z945_z135: [   6   25  108   76  155 -111  -23   -7   42  357  -38  -20 -126 -121
  -59  -91 -142 -143   35  -82  134   94  -46   41  137  -10 -185  203
   47   94]
z107_z627: [  28   61 -173   39  -43  231   17   52  -66  -95  -81 -272  212   25
  -35   52   77  174  -42 -266 -177  175  249 -119   24 -121  158  -34
  -59  -76]
z107_z627: [ -77   28 -211 -187  -99   75  -69   -4  -28 -177   70  -22  121  110
 -153  -25   93  186  -29  -20  115   51   62   51 -163   -4  106  -65
   39  -33]
z648_z513: [ -12 -117  -81  -41 -109   39  249   -1   61 -109   50  203   46 -189
  -59  -44   34   82  203  165   -7 -331  -60   93  256 -176 -152   45
  128  -90]
z764_z307: [ -79 -155 -112 -182 -113   96   20 -190  -83   96   21  -49 -118  -36
 -273   -9   97 -203  -68 -129  116   30  135 -234  120  -11   69   98
  -78  -77]
z107_z627: [-168   -5  125  262  136  160  173  110   44 -205 -122 -150   50 -145
  299   38  -79  -85  100  -80 -124  -86  134  120  -15  -18   26 -140
   21  -49]
z945_z135: [ -44  -70  109   65   67  154  154  -42  -60 -144   81   35  -24  -91
  226   97  -44 -130   16  -46 -333 -239   54  -31  141  -78  126  -70
 -179  -82]
z107_z627: [  29 -134  -99  139 -188  235  -38  -48   70 -143 -233 -187   82    6
 -106  164  168   63  -56    6  -22  143  173 -234  -86  -24   38 -117
   87 -204]
z945_z135: [-176 -123 -181 -383 -151  174  104 -334 -160 -193  184    4  -66  109
 -317   55  135 -168 -125 -123  121  -60  197 -271   98   54  370    3
 -325  -47]
z648_z513: [ -93  -80  -40  172   44  194  125  137   -7 -155  -55 -116   82 -193
  160   25    1   22   68 -150 -283 -150  177   20  119 -174  -41  -56
   86 -157]
z648_z513: [ 106   34 -108  -93  -93 -165  -46   68  -42   20   40   50   27   86
 -140  -57   88  154  -34   21   49   41  -35  -68   72    9  -46   58
   68   66]
z327_z245: [ 142   -2 -108  -79 -180 -248  -78  -21  181  279 -162  158   -2  -52
 -204 -141   26  -13   92  289  340   42 -218   50 -142   17 -326  111
  222  -14]
z764_z307: [ -97 -125  125  200  135  116 -384  180    3 -169   73  -22 -112   71
  179  159   14  139 -169    7 -230   30  -20  100 -293   36  -62 -182
  266 -143]
z107_z627: [  94 -119 -234  187 -238  434  297   23  254 -313 -183   56  392 -277
  -26  139   85  429  314  240 -205 -289   52  130  153 -415 -167  -92
  242 -354]
z107_z627: [  56   23   52   28   57 -321  -27   36   44  303  -49   54 -150  -49
 -161 -130  -58  -84    4   18  247   81  -85  -48  178   76 -238  213
  111  156]
z648_z513: [ -26  -48  -15   14   53  152  174   45   29   -6  102  130   73 -228
  108  -41  -86   63  193   19 -202 -296  -49  218  187 -254 -124   52
   69 -103]
z945_z135: [  85   53  185  158   71 -127  -95  162   69 -128   26  174    5   47
  377   53  -67   69   15  254 -228 -165 -230  204 -228   55  -82 -177
   72   -2]
z648_z513: [ 114   95  -42  117  -16  -96  -81   24  219  220 -215  -12  100  -58
  -83  -48  -78   96   80  150  213  155 -106  102 -142  -21 -244   77
  162   -3]
z764_z307: [-146 -260 -202 -186 -272  176   53 -232  -41 -197  -65  -45  -72  -21
 -236   79  216 -251 -108  -11   60  -89  215 -347  -42   29  153  -85
  -95 -241]
z945_z135: [  67   31   48  -34  -73  -31  115 -177  232  -90  -11  305   77  -23
   40   63  -94   38  149  449  126 -237 -260  182 -120    3  -58  -59
  -69  -36]
z648_z513: [  51   50   56   19   28 -308 -269  130  -49    1   18    5 -122  211
   12   -6   51   29 -204   26   46  156  -62  -98 -170  223  -19  -44
   68  122]
z327_z245: [ 184  315  429   69  356 -454 -346  458 -310  197  299   59 -163  324
  636 -150 -136   43 -143 -116 -350  154 -348  332 -256  244   39 -100
    0  419]
z327_z245: [ -43  -55  -76    0  -47   28  172 -124  105   68  -82    1    2 -126
 -282  -23   -8   11  107   24  275    0   65  -59  255  -58 -100  154
   51    6]
z107_z627: [  40   51  -40 -164  -78 -388 -257  -27   54    3   38  177 -112  233
 -158  -41   46   10 -167  243  288   76 -176  -57 -269  262  -47  -18
   33  113]
z764_z307: [ -16  -68 -285 -147 -189  261  223 -188   93   13  -36  -27  173 -114
 -530  -15   92  279  191  -10  361   56  122  -24  328 -220  -46  192
  115  -61]
z107_z627: [ 159  107  196   -7  -68 -129  223 -139  -30  139 -113    8  -35   84
  107  -20   -9 -233   79  113  146   87 -118  -91   65  164  130   -1
 -260  198]
z764_z307: [ 159  224  171  143  109 -255 -202  401 -233  -38   18 -177   22  276
  427  -59   56  117 -147 -177 -290  249  -45   37 -214  188  112 -175
   25  233]
z327_z245: [   6   19  -54  107  125  221  120   31   47  -73   88   11  157 -166
   51   74 -115  220   90 -102 -314 -179   83  101  259 -277  -19   69
  -30 -101]
z107_z627: [ -71 -116   67   59  -34   21 -121  -27   65 -140  -40   60  -90   24
   90   96   33 -100  -71  160  -19  -72  -43  -15 -235   95  -13 -150
   59 -119]
z648_z513: [ -41  -11 -310   64 -142   83  328  -48  262   79 -294  -95  236 -314
 -401 -125   -4  157  283   19  395    2  168   14  301 -231 -285  217
  220  -90]
z107_z627: [  90   -2 -340   81 -195  397   71   46   68 -335 -112 -192  403   -8
 -166  170  163  520   36  -89 -229   58  260 -103   81 -282  104  -88
   80 -238]
z327_z245: [  77   24 -175  -96  -58 -291  -65  224   31  -33  129  239   56  -23
  -85 -147   38  291   50  146  -15 -199 -150  143   75  -94 -269   78
  272   19]
z945_z135: [-115 -265  -11  -42 -154  100  283 -270   93  100 -112   68 -169 -229
 -355   -8   65 -255  154  105  381 -118   57 -169  350  -37 -132  162
   68  -79]
z648_z513: [  84   77  305  -54  174 -427 -449  137 -147  116  244  199 -309  322
  263   -8  -49 -109 -275  119  -96   74 -318   65 -337  329   17  -90
  -17  218]
z764_z307: [ -67   19   20   70   88   90   72   -4   80    1  -12   -4   47 -101
   10   -4  -93   48   98    2   49  -39    6  143   46  -73  -57   32
   44   -9]
z107_z627: [ -97   31   65  185   57  271  161   26  -43 -315  -79 -236  126   27
  185  140   20   59   11 -158 -154   58  221  -37   26    7  257 -175
 -123  -16]
z764_z307: [-158   24 -187 -194   69  205 -200 -128 -104 -143  186 -149   40  171
 -259   98   21  148 -225 -278    0  177  233 -113  -68    4  293   11
 -164  -29]
z764_z307: [ -62 -101   93   46   16  -54 -198   41  -49  -93    3    3 -152   63
  196   71   39 -209 -180   19 -190  -49    2 -102 -255  132   43 -157
  -17  -98]
z648_z513: [ 206   88  287   27   87 -465 -579  225 -145   47  156  148 -256  429
  330   62   45   -8 -366  168 -219  169 -323  -37 -484  374   26 -195
   32  173]
z107_z627: [ -88 -174  157  176  130  130  -96   24  -44  183  -49 -113 -203 -172
  136   42  -50 -295  -64 -178 -206   -5   85  -78   30  -47  -98   28
   63 -134]
z945_z135: [   0   32  230   81  166 -153 -366  256 -303   82   87 -216 -232  246
  308   -8   62 -165 -298 -309 -257  287   37 -108 -242  243  143 -129
    2  139]
z327_z245: [-262 -139  142 -226   67  -45   35 -167 -186  -32  233   75 -329   77
 -130  -45   27 -312  -74  -80  278  -49   15  -50  103  209  170   32
 -106  142]
z764_z307: [ 237   83 -105   52 -132 -343 -175   63  290  127 -163  230   96   27
 -130  -37  -17  236   32  424  201    7 -275   74 -197   25 -356   51
  241  -14]
z945_z135: [  50  -21    0 -210 -149 -227 -231  -39 -155   51   38   -3 -173  287
 -127  -32  179 -130 -214   22  195  219  -59 -214 -221  277  125  -56
  -37  112]
z327_z245: [ 158  155 -142  128   -5   -8   55  115  100  117 -166 -130  242  -76
  -37  -46  -43  233   83  -78  -57  126   65   18   91 -156 -120   97
   57    2]
z648_z513: [ -61  -37 -167 -259 -180  141  170 -294  -55 -112   25  -43   41   89
 -326   41  116  -55  -22  -42  238   54  150 -224  118   40  272   31
 -249    6]
z327_z245: [-138  -28  184   97  240  124  110  100 -188  -94  219  -74 -112  -27
   96   29  -55   59   14 -274 -152  -43  111   66  361  -41  115   46
   -9  133]
z945_z135: [ -26  -71   -7   32  -45  158    6  -11  -75 -184  -11  -83   22   16
  155  108   70  -88  -87  -80 -286  -67  125 -138  -70  -15  168 -146
 -126 -134]
z764_z307: [ -86  -73  -93  -53  -44   86  111  -40  -24  -57   -3  -28   10  -99
  -48  -22   30  -87   26  -80  -35 -103  115  -62   93  -71   23   16
  -33  -84]
z327_z245: [-291 -203 -613 -158  -91  478  224 -188  121   74  -62 -244  209 -431
 -816  -84   38  222  147 -428  285    3  524 -138  543 -490 -168  395
  204 -305]
z327_z245: [ -78   44 -197   49   38  178  -70  292 -222 -304   67 -311  183   71
  113   17  132  267 -135 -434 -406   94  340  -84   19 -114  197 -124
   42  -69]
z648_z513: [-211   66  -43  -11  174  409   36 -188  -66 -151   50 -296  105   33
  -23  147  -96  -35 -106 -365 -106  157  330  -68  -11  -42  394  -38
 -341  -45]
z764_z307: [  34  -51  233  139   64   -5 -175  157 -121 -193   95   34 -113  146
  373  131   51  -10 -131   49 -351  -57  -90   13 -190  115  100 -234
   19  -16]
z945_z135: [ 117   23  365  268  241 -336 -298  257  -24  224    8  103 -250    3
  521   -7 -149 -255 -145   71 -388  -67 -242   77 -225  140 -209  -72
   65   47]
z327_z245: [ 270   47 -112  121 -189 -438 -220  362  163   29 -157  185   91   57
   -3 -116  129  370   42  365   80    9 -273  107 -191   25 -453  -33
  505    7]
z945_z135: [ 173  149  141  -77   21 -361 -166   50   14  121   90  230  -71  198
  114  -60  -52   32  -43  262   88   21 -327  128 -201  184  -60  -17
  -17  195]
z764_z307: [  90   66   99  -85    5 -168  -17 -130   -9  170   12   79  -94   87
    1  -15  -51 -183  -53   80   86   47 -117  -76  -32  129   56   51
 -195  115]
z945_z135: [  86  -62 -115   53 -138   28  262  -35  119   57 -138   46  102 -204
 -166  -37   33   70  191   90   78 -121   23  -54  312 -175 -183  129
   97  -69]
z648_z513: [ -61   23  108  -23  100 -121  -38  113 -267   43   93 -180 -169  133
   38  -66   64 -130 -142 -317  -14  186  130 -152  131  160  158   23
  -68  200]
z327_z245: [ -58 -280 -254   80 -226  346  247  -69  164 -149 -144   11  131 -325
 -302   71  133  174  206   71   16 -227  171  -81  327 -332 -215   68
  278 -329]
[  68   80 -127 -182 -162 -208   14  -22  -21  107  -89   -3   34   77
  -89 -146   77 -114   -4   46  206   91  -38  -73 -139  104    3   17
  -53   71] | z327_z245
[-310 -174   60   95  202  121  -11   13   44  -26   73   -1 -176 -221
  -33  -10 -110 -129   26 -111   57 -151  103  124  101  -61 -144   61
  176  -95] | z945_z135
[ 252    3    6  191 -278 -231   97  126  158  -26 -340   33   93   24
   22  -14  165  106  121  345  177   67 -142  -92  -56   93 -224  -90
  239   16] | z327_z245
[ 301  157  285   18   19 -525 -304  147  -35  236   25  220 -172  276
  307  -53  -26  -97 -137  299  -44   98 -423   47 -336  299 -101  -78
   -8  230] | z945_z135
[-291  -33  -48 -187  207  433  -60  -76 -367 -282  375 -265  -33  143
   -9  130   25   16 -237 -587 -342   68  388 -117  127  -52  543  -60
 -328  -13] | z764_z307
[ -64  -58  112  106  -69  119  109 -208  141  -29 -230  -77  -38  -15
  -34   98    0 -204   53  152  287  105   21  -71 -121  137   59  -82
  -66  -29] | z648_z513
[  76  154  195   15  240 -447 -396  522 -377  -12  321  -11 -186  313
  399 -130   44  135 -274 -257 -396  108 -115   85 -122  206   33  -94
  131  291] | z945_z135
[  55  -10   99   30   32  143  -33   71 -164  -47   86  -66   -1   52
  253   64   35  -31  -54 -132 -360  -14   21  -16  -31  -43  153 -108
  -98  -36] | z648_z513
[-289  -86   53  -33  111  318    4 -120 -146 -288  103 -186  -68   49
  127  134    3 -213 -142 -256 -161  -14  259  -84 -113   69  370 -174
 -247  -89] | z764_z307
[  31 -164  -32   96  -99   41 -153   -4  141  -48  -88  103  -34  -73
    0  104   49    8  -42  205 -104 -117  -62  -46 -158  -49 -175  -74
  175 -231] | z107_z627
[-180 -152 -122  116   65   97  -27   88   30   96  -97 -174  -63 -238
 -171  -60    0  -57   -1 -247   37   27  233  -65  157 -132 -209  131
  243 -140] | z945_z135
[ 116 -113  133  176  -90  -78   94  178   40 -107  -39  178  -32  -85
  212   18   77   82  138  259 -150 -233 -180   89   85  -46 -211  -97
  250  -51] | z648_z513
[ -56  -20 -310  -80 -135  148  141 -122   85    8 -151 -154  169 -126
 -339  -35   53   50   50 -132  169   70  243 -154  136 -143   -5  120
  -18 -118] | z327_z245
[ 145  -56  -85   49 -211   -9  145 -148  188  224 -289   -5   54 -136
 -242  -21   49  -68  137  175  275   79  -29 -139  101  -55 -197  123
   76  -69] | z945_z135
[ -71   79  275  -61  261 -123  101  -57 -136  239  220   68 -221    9
   30 -100 -173 -173   51 -125  157   19 -108  138  273   94   53  177
 -140  302] | z327_z245
[ 129  115  126   45   76 -283  -92   52   48  230  -36   89  -67   35
  118  -72 -104  -94  -18  110   31   44 -186   55  -90  100 -127   56
  -20  126] | z764_z307
[  81    6  -57   42  -11  -46  -72   11  158   51  -24  138   65  -68
  -38   16  -59  137   41  178  -24  -92 -117   91  -45  -94 -185   42
  109  -83] | z327_z245
[  25  136  431   33  251 -295  104  -24  -81  182  120  180 -230   25
  470  -74 -235 -441   22   95 -110 -163 -263  149  -24  212   72  -18
 -319  257] | z107_z627
[ -10 -131  -84  197  -92  277  158    5  251 -232 -146  112  199 -276
  150  119  -29  118  198  253 -243 -349  -11  147  -41 -267 -180 -125
  151 -337] | z648_z513
[  39  -58  519  275  241 -234 -223  139  -32  254  -12  104 -369  -12
  534   18 -149 -431  -81  129 -215  -45 -286  113 -240  218 -165 -104
   55   72] | z764_z307

z853-z241: [-110   74   17  -35  -37   -2   64   98  -58  -38   50 -140   -8 -116
   71  -79 -143  171  -28   89    3  -19   15 -152 -114  -12  132   21
 -210  -57]
z853-z241: [   6   -5 -319  116 -270  -35  -68  473 -698  -48 -103 -325 -328    6
  128   -3 -460  371   30  -98  -74 -417 -119  -41 -268 -263  443 -291
 -281  -43]
z382-z865: [ -14 -102   33  108   77  110 -289 -359   38  412  -94 -407 -229 -119
  -25   57  428 -242   43  165   41 -463  170  331 -274   30   36 -259
  301  225]
z382-z865: [-352  156  271   -5  292   60  238 -400  399   75  -98  683  112 -176
 -125  121   15 -240  -60   77   33  279 -131 -301  119  463 -106  347
  -13  155]
z200-z364: [-242  139   -4 -207  171  116  -89 -182   -6  -10  178  221 -167 -219
  -90   -9 -515  126  -90  444  116 -115  -63 -370  -31   91  295  244
  -33  -74]
z382-z865: [  72   61 -114  141 -179 -163  298  485 -263 -210 -198   85  -71  178
  181   29 -120  112   15 -444 -220  184 -168  -10   33  -63   17 -132
 -240  -33]
z200-z364: [  94  -40   -8  147 -200 -151  101  229  -60 -104 -165 -320   82   53
  135  -83  200  -19  -75 -166 -111   31   39  105  -66    3   32 -273
 -173    6]
z382-z865: [  59  -72 -133  -51 -154   30 -136  156 -212 -129   89   -1   67   50
  -48  -11 -376  213   -3   84   91  -58  -76 -116  109 -134  136    2
 -128 -148]
z466-z95: [ -57  -31   74 -130   24  -80 -226 -177   29   49  132    4  -63  -94
 -141  -82  -64  -58  -48  186  116   19   42   37  -36   23   26   90
  161   44]
z382-z865: [-229   32 -142   84  -66  277  -88  -78 -154   96 -101  -59 -158 -220
   26  154 -359  179 -120  258   33 -411 -101 -421  -44   43  332 -139
 -318  -72]
z853-z241: [ -35  -55  -47  225 -160  -84    5  149 -284  124 -280  -19 -185   56
   53  105   43  -55   61 -304  -97 -124 -137  176 -117   39   62 -241
  -54  175]
z853-z241: [  49   11  -78  -97   48   26  -53   -5  -22  -74  114   83  -31   19
  -56   -5 -129   52  -25   71   24    1    8  -78   63  -92   10   88
   70  -77]
z853-z241: [ -83  -19  212  -45  242  -22  -78 -432  295  190   30  257   73  -65
 -189   11  311 -309   41   92  107   96   69  167  -11  217 -191  200
  341  209]
z200-z364: [   1  -44  -13  -18  -89   33 -163    6  -70   87   41 -292  -94  -51
   43  -36  -51   64    6  129   39 -164   45   62  -86  -72   99 -123
  -18  -28]
z382-z865: [  92  -60   19 -249   34  -20 -174 -150  207 -224  288  264  262   30
 -225  -84 -197   11 -109  228  175  275   31 -174  317  -43 -126  281
  118 -181]
z382-z865: [ -65   37  146    2   18  -66    5  -30   72  149  -41 -105 -154  -23
   93  -22  104 -106   64  -26  -43   48    2  189 -107   89  -29  -42
   84   99]
z466-z95: [ -69    3   87 -150  150 -105 -136 -307  174  -45  115  357   20  -80
 -256  -38   -5 -194 -128  147  104  182   13  -82   98  129  -78  235
  251   73]
z466-z95: [ -42   -8    0  141 -161   17   56  204 -166   90 -157 -213  -86   22
  176   40  -65   93   86 -117  -66 -114  -82   85  -99    8  108 -203
 -202   20]
z382-z865: [ -50   -7 -240  150  -52   92  -12   19 -245  -45 -213  230 -177  -15
  -62  195 -209   -2 -140  -68  -74 -248 -159 -259   58   16  192 -154
 -102   20]
z466-z95: [ 138 -151   64 -178  -22  191 -523 -194   42  398  311 -817 -182  -45
   87 -113   94   70  220  459  198 -433  264  472 -213 -262   48 -157
  316  -63]
z853-z241: [-138   16  179 -245   35   -5 -209 -227  221   14  270  -60   60 -190
 -102 -146 -171   43  -79  385  181  126   81 -136   28   57   19  205
   21  -84]
z200-z364: [ 161  -34 -162  -82  -95    5  -76  198 -160 -189  142 -266   80   52
   33 -116 -213  210  -36  170   43 -126   70  -48   -1 -200  179  -62
  -84 -186]
z200-z364: [  14  -23   38  -35  132  131  -23 -231  224   39   56  147  148   -5
  -85   57  109  -92    3  118   71   10   45  -50  127   56 -119  114
  106  -18]
z382-z865: [ -57    7   -4    7  -23  216  -32 -108  162   44   16 -246   62 -125
   86   31   -8   71  -87  253   27 -176   68 -213   32   18   81 -103
 -188 -130]
z466-z95: [ 188  -82   46  -88   28   92 -152 -177  324   34  132 -299  108   47
   27  -42  285 -131  -37  191   37   -7  187  140  127  -72 -169  -79
  189 -111]
z466-z95: [ 205 -129 -157   25 -207  179  -88  121   46 -156   31 -186  227  122
   55   61  -95  136  -73   56   23  -55    5 -148  298 -168  -39 -170
 -191 -273]
z466-z95: [-114  124  -85  177  134   69  175  -17 -126  142 -257  -37 -307  -78
  130  116   90 -101  -17  -27 -165 -332  -35  -12 -255  122  231 -186
   -9  163]
z200-z364: [ -47    5  120  -55  -23  -34   61  -23  168  -67   81   70  207  -39
  -34  -61   58   38  -22  -34   45  253   26 -100   92   34 -159  140
 -108  -49]
z200-z364: [-318   46  316 -453  318  101 -483 -719  399  252  485   71  -63 -397
 -304 -167 -258  -80  -61  854  389  -29  160 -138  -73  186  100  464
  348   16]
z466-z95: [-103  152  -77  -69  105   63  149   81  -72 -102   49  107 -105  -81
   57   -3 -287  152  -48  127  -42  -57  -44 -272  -56    1  198  107
 -138  -83]
z200-z364: [-211  120 -142  165 -220 -176  190  466 -576  -88 -254   81 -337  -52
  130   32 -454  249  -24 -308 -166  -74 -265 -180 -231    5  354 -150
 -394   80]
z466-z95: [ -43  -21 -126   23  -11   22  -86   -9 -215   -6  -18  113  -72  -41
 -109   45 -169   70  -28   18   42 -163  -54 -105  -43  -45  130    8
  -13   30]
z466-z95: [ 151 -105 -252  121 -136   56  -26  129 -200 -175 -102   50  128  104
  -67   86  -83   74  -94  -89  -13 -150  -51 -140  142 -117   72 -150
 -118  -88]
z382-z865: [  74   47 -109    4   -5  -39   48  166 -148  -32  -13 -132 -193   50
   95  -14  -13   47    7  -85 -107  -83   14   62  -99 -123   69  -95
   31  -15]
z200-z364: [-309   64  204   20  100 -173  149 -187   69    2  -74  697  122 -133
 -258   37   23 -111  -30 -258   55  406 -152 -196   38  274 -199  364
  -41  228]
z466-z95: [ -42  -14  -87  224  -10  -36   61  -11 -173   86 -283   59 -137   -8
  -13  114  175 -144  -37 -197 -104 -198  -59   56 -134   94   82 -199
    9  196]
z853-z241: [ 262 -115 -327    8 -179   14 -192  281 -397 -134   29 -156 -132  190
   -1   33 -275  168    9  -48  -17 -248  -45   74   62 -317  159 -198
   45 -138]
z200-z364: [ 270    0 -374  132 -257  -53  145  621 -481 -244 -129 -252 -208  246
  234   40 -194  259    2 -369 -245 -141  -87   17   -6 -356  146 -329
 -207 -169]
z853-z241: [  -8   -3  149 -219   16 -189  -82  -34  110 -162  222  215  174    9
 -147 -168 -203    3  -19  134  141  357  -10   -1  123   59  -56  283
   94  -49]
z853-z241: [ -27  -56  149  -53  -18  -69 -104 -114  109   17   69  -73  186  -45
  -67 -112   22  -46   10  178  133   69   52   92  -12  109   13   58
   29   29]
z200-z364: [ 285  -21 -303  -16  -80   -8  105  326 -188 -386   63  -42  178  183
   21  -51 -170  196  -93  -36  -58  -30   27 -154  145 -247  102  -58
 -118 -237]
z382-z865: [   1   34  -42  216  -26  -67  248  111  -41  -26 -276  107  -37   57
   74   98  266 -122  -44 -362 -188   49  -59    5  -26   76  -83 -151
  -87  118]
z853-z241: [-172   45   16    2  -24  -12  -51  -20 -114   86  -55  141 -229  -89
  -18   65 -211   15  -19  -16  -11  -24 -124  -96  -44   66   93   14
  -42   64]
z466-z95: [-137  116  104   23  158  -87   82  -91    1  143 -102   10 -250  -86
   60  -20   71 -161   24   53  -69  -79   -6  134 -242  183  138  -12
  138  193]
z853-z241: [-116   -4  237  -36  277   62  -89 -524  389  286   35  107   34 -138
 -145   23  444 -325   30  157   96    5  141  152  -69  212 -212  155
  336  210]
z200-z364: [-243   69  288  -57  533  225   86 -780  618  213    6  786  272 -139
 -293  173  245 -427   24  307  181  124   -7 -141  183  493 -219  473
  345  210]
z382-z865: [  66 -111  -88  -19  -63  287 -234 -139   64   80  125 -459  165  -96
   18  -10  -15  156  -25  402  151 -385  159  -99    3 -128  132 -145
 -114 -175]
z853-z241: [  35  -12 -143  193 -188   23  -79  293 -421  261 -214 -601 -497   32
  296   58    3   88  134 -138 -169 -478  -23  328 -356 -164  265 -473
  -46   93]
[-243  168  201  141  -38 -256  396  167   52  -21 -267  317 -134  -49
  114   30  172 -122  -48 -513 -236  451 -164  -72  -58  239 -180   36
 -207  188] | z382-z865
[  68  -58   80   41 -126  -82   99  120   91  -87    6  -45  271   67
   14  -60  210   42   26 -233   -5  266   38   43   93  -44 -241   20
 -134  -38] | z200-z364
[  21  -53 -220  113 -155  224 -126  153 -309  109  -76 -370 -170  -19
  137  101 -230  231   47  107   -8 -484  -32  -54 -108 -172  281 -287
 -199  -94] | z466-z95
[-111  192  198  196  -18 -252  607  346   76  -87 -272   60   58   40
  274  -59  361  -46   52 -558 -289  431  -54   62 -154  183 -181  -19
 -294  143] | z466-z95
[  25   79  151  110  109 -122  336    1  270  -41 -176  166  107   88
   93   12  424 -254   -2 -286 -167  303   12  120   37  192 -240   11
   49  119] | z466-z95
[ 152   27   49 -110  189    6  105 -119  313  -97  144   85  189   81
  -34  -53  286 -120   -4   15  -10  205  146   50  124  -30 -247  168
  201  -59] | z466-z95
[  -6  -41  -56   99  -64  -36  -74  -15 -111   75 -125  -53 -150  -14
  -20   56  108  -81  -45 -117  -53 -115  -15   61  -65  -10   13 -156
   41   95] | z382-z865
[   8   -4   33 -218  -73  100 -215   47   16   51  311 -451  -46  -90
   93 -145 -230  267   56  327  120  -89  123  -10  -62 -208   86   33
  -68 -208] | z466-z95
[-349  140  165  -55   40   41  103 -129  147   -4    1  195   14 -262
   -6  -10 -262   70 -127  205   46  120  -90 -408   -6  252  133  166
 -292  -16] | z200-z364
[  85 -154 -276   43   15  172 -342 -167 -312   66   -5   60  -51   15
 -222  121 -246   25   -2  258  164 -518  -31  -11   -5  -97  275  -88
  172   25] | z853-z241
